Below is a small trained network, with its code and all its weights. Each question gives an input and a target symbol and asks what happens when units are switched off, that is, made to give their printed mean instead of their output.

import numpy as np


def w(rows, s, z=0):
    codes = np.array(rows[::2]) - 128.0
    scale = np.full(codes.shape[1], s)
    scale[-1] = z or s
    return codes * scale


def softmax(a):
    e = np.exp(a - a.max(-1, keepdims=True))
    return e / e.sum(-1, keepdims=True)


def log_softmax(a):
    a = a - a.max(-1, keepdims=True)
    return a - np.log(np.exp(a).sum(-1, keepdims=True))


def net(x, mask):
    ids = ['ΘΣΦΨΩαδεζηλμπτ'.index(c) for c in x.split()]
    T = len(ids)
    res = E[ids] + P[:T]
    u = 0
    for l in range(3):
        r = res
        for j in range(2):
            rows = slice(4 * j, 4 * j + 4)
            q, k, v = (r @ M[l][rows].T for M in (Q, K, V))
            z = softmax(np.where(np.tri(T) > 0, q @ k.T / 4**0.5, -1e9)) @ v
            o = O[l][rows]
            res = res + np.where(mask[u + j], z, o[:, -1]) @ o[:, :-1]
        u += 2
    return log_softmax(res[-1] @ U[:, :-1].T + U[:, -1])


Q, K, V, O = {}, {}, {}, {}
E = w([
[95,142,80,179],'Θ',
[223,94,133,101],'Σ',
[240,131,95,120],'Φ',
[109,66,192,142],'Ψ',
[1,83,50,83],'Ω',
[138,215,156,188],'α',
[176,70,158,110],'δ',
[110,225,125,112],'ε',
[129,191,186,245],'ζ',
[179,151,58,167],'η',
[143,74,97,187],'λ',
[107,167,169,35],'μ',
[45,109,189,201],'π',
[39,117,152,109],'τ',
],0.0068)
P = w([
[128,119,123,133],'0',
[90,190,136,107],'1',
[167,90,84,136],'2',
[80,154,200,112],'3',
[106,116,9,158],'4',
[39,78,241,150],'5',
],0.014)
Q[0] = w([
[196,65,2,149],'0.h1',
[68,208,15,140],'0.h1',
[54,145,252,105],'0.h1',
[67,186,97,143],'0.h1',
[207,136,134,73],'0.h2',
[164,122,126,126],'0.h2',
[155,115,148,121],'0.h2',
[118,108,145,113],'0.h2',
],0.009)
K[0] = w([
[93,191,254,87],'0.h1',
[136,55,225,157],'0.h1',
[147,101,23,178],'0.h1',
[130,42,166,175],'0.h1',
[143,148,138,34],'0.h2',
[132,142,116,100],'0.h2',
[114,124,156,100],'0.h2',
[136,130,147,137],'0.h2',
],0.0098)
V[0] = w([
[112,80,150,211],'0.h1',
[117,109,129,2],'0.h1',
[154,118,166,30],'0.h1',
[93,81,241,141],'0.h1',
[177,76,96,85],'0.h2',
[120,165,135,158],'0.h2',
[129,55,106,220],'0.h2',
[117,208,114,46],'0.h2',
],0.0083)
O[0] = w([
[171,124,117,63,103],'0.h1',
[75,75,138,217,140],'0.h1',
[141,85,168,254,69],'0.h1',
[184,66,211,73,82],'0.h1',
[145,108,80,175,9],'0.h2',
[129,172,150,95,168],'0.h2',
[169,112,78,30,59],'0.h2',
[66,152,154,204,212],'0.h2',
],0.0078,0.0016)
Q[1] = w([
[223,177,156,112],'1.h1',
[122,224,162,142],'1.h1',
[207,65,106,138],'1.h1',
[61,254,179,138],'1.h1',
[111,75,155,109],'1.h2',
[231,138,112,183],'1.h2',
[36,80,146,104],'1.h2',
[179,100,108,199],'1.h2',
],0.005)
K[1] = w([
[147,132,137,202],'1.h1',
[204,89,81,156],'1.h1',
[91,191,253,172],'1.h1',
[197,10,2,129],'1.h1',
[72,142,87,129],'1.h2',
[195,207,175,121],'1.h2',
[35,78,70,119],'1.h2',
[112,233,186,66],'1.h2',
],0.0049)
V[1] = w([
[176,178,103,172],'1.h1',
[222,87,99,222],'1.h1',
[70,60,63,105],'1.h1',
[104,109,191,115],'1.h1',
[169,24,147,94],'1.h2',
[104,78,38,109],'1.h2',
[97,118,117,167],'1.h2',
[87,2,84,74],'1.h2',
],0.0082)
O[1] = w([
[90,125,39,69,93],'1.h1',
[117,63,10,131,4],'1.h1',
[178,183,125,195,134],'1.h1',
[111,83,215,149,168],'1.h1',
[209,74,140,133,4],'1.h2',
[200,199,93,165,78],'1.h2',
[107,140,116,181,177],'1.h2',
[254,165,169,210,74],'1.h2',
],0.0076,0.0024)
Q[2] = w([
[113,206,160,135],'2.h1',
[153,115,114,140],'2.h1',
[111,100,111,121],'2.h1',
[170,52,70,106],'2.h1',
[139,75,102,109],'2.h2',
[114,158,191,120],'2.h2',
[137,30,2,112],'2.h2',
[146,92,60,125],'2.h2',
],0.0066)
K[2] = w([
[177,43,99,172],'2.h1',
[74,144,109,135],'2.h1',
[125,145,174,105],'2.h1',
[3,250,138,82],'2.h1',
[139,95,115,157],'2.h2',
[60,170,193,50],'2.h2',
[230,19,37,201],'2.h2',
[161,74,40,157],'2.h2',
],0.0041)
V[2] = w([
[21,160,221,91],'2.h1',
[254,12,130,118],'2.h1',
[61,231,100,101],'2.h1',
[53,198,116,213],'2.h1',
[123,250,126,108],'2.h2',
[139,86,176,121],'2.h2',
[114,15,35,208],'2.h2',
[139,189,192,180],'2.h2',
],0.0059)
O[2] = w([
[116,138,245,87,220],'2.h1',
[125,31,49,152,57],'2.h1',
[173,254,170,69,159],'2.h1',
[122,211,192,177,166],'2.h1',
[245,105,103,154,204],'2.h2',
[95,94,150,130,126],'2.h2',
[20,245,89,118,1],'2.h2',
[157,77,169,224,180],'2.h2',
],0.0053,0.0064)
U = w([
[147,132,145,3,142],'Θ',
[61,78,204,209,116],'Σ',
[206,198,138,253,95],'Φ',
[174,145,143,128,79],'Ψ',
[68,122,51,107,152],'Ω',
[95,52,95,136,164],'α',
[198,102,188,59,112],'δ',
[140,182,168,81,3],'ε',
[157,50,158,123,100],'ζ',
[174,204,88,99,136],'η',
[117,181,48,89,183],'λ',
[162,126,81,116,141],'μ',
[34,148,172,122,163],'π',
[76,88,64,132,178],'τ',
],0.0048,0.0031)

Each question gives the input, a string of symbols that net reads in full, and the target symbol t.
The units are the heads (4 rows each of Q, K, V and O). Each row of codes is followed by its name. A weight is (code - 128) times the scale printed after its matrix; where a second scale follows, it is the last column's (O and U).
mask holds one flag per head, layer by layer. A switched-off head (its flag False) gives its mean, the last column of its rows in O, instead of its output. The means were averaged over made-up inputs and are rounded, as every weight is.
A unit's drop is (log p(t) with every unit on - log p(t) with that unit switched off) / (log p(t) with every unit on - log p(t) with every unit switched off).
The circuit of an input: a set's keep is (log p(t) with only the set's units on - log p(t) with every unit switched off) / (log p(t) with every unit on - log p(t) with every unit switched off). Starting from all 6 units, units are removed one at a time, each time the one whose removal leaves the highest keep (on an exact tie, the one counted first), for as long as the keep stays at least 0.8.
units of the circuit, in order: the units of the circuit, biggest drop first
unit that matters most: the unit with the biggest drop
heads that matter: for each layer, one digit per head in row order, 1 if its drop is at least 0.15 and else 0, layers parted by /
drop of u: that unit's drop, to one decimal
input μ μ Θ μ Ω, target Σ: heads that matter -> 10 / 10 / 00
input Ω μ Θ μ, target Φ: units of the circuit, in order -> [1.h2, 2.h2, 0.h2, 1.h1]
input π π π, target ζ: unit that matters most -> 0.h1
input μ μ λ, target Σ: heads that matter -> 10 / 00 / 00
input ζ π ε, target δ: heads that matter -> 11 / 10 / 01
input Ω Ω Ω, target Φ: heads that matter -> 00 / 11 / 00
input π π ε, target δ: units of the circuit, in order -> [0.h1, 1.h1, 2.h2, 0.h2]
input π μ η, target Σ: heads that matter -> 10 / 10 / 00
input Θ Ω η, target Φ: heads that matter -> 10 / 11 / 00
input μ μ Ψ, target Σ: heads that matter -> 10 / 00 / 00
input μ μ η η Ψ, target π: heads that matter -> 11 / 01 / 11
input Ω Ω Θ Ω, target Φ: units of the circuit, in order -> [1.h2, 1.h1, 2.h2, 2.h1]
input μ Ψ Ω μ Θ, target Σ: units of the circuit, in order -> [0.h1, 1.h1]
input Ω μ Φ μ π, target Σ: units of the circuit, in order -> [0.h1]
input μ μ ζ, target π: heads that matter -> 11 / 11 / 11
input μ μ Ω, target π: heads that matter -> 11 / 01 / 11
input μ μ μ μ ζ, target Σ: heads that matter -> 10 / 00 / 00
input ζ ζ Ω μ π μ, target δ: drop of 0.h2 -> 0.3
input μ ζ ζ μ, target Θ: drop of 1.h1 -> 0.2
input ζ μ μ μ π Ψ, target δ: drop of 1.h1 -> 0.2
input Ω Ω Ω μ Ω ζ, target Φ: unit that matters most -> 1.h2
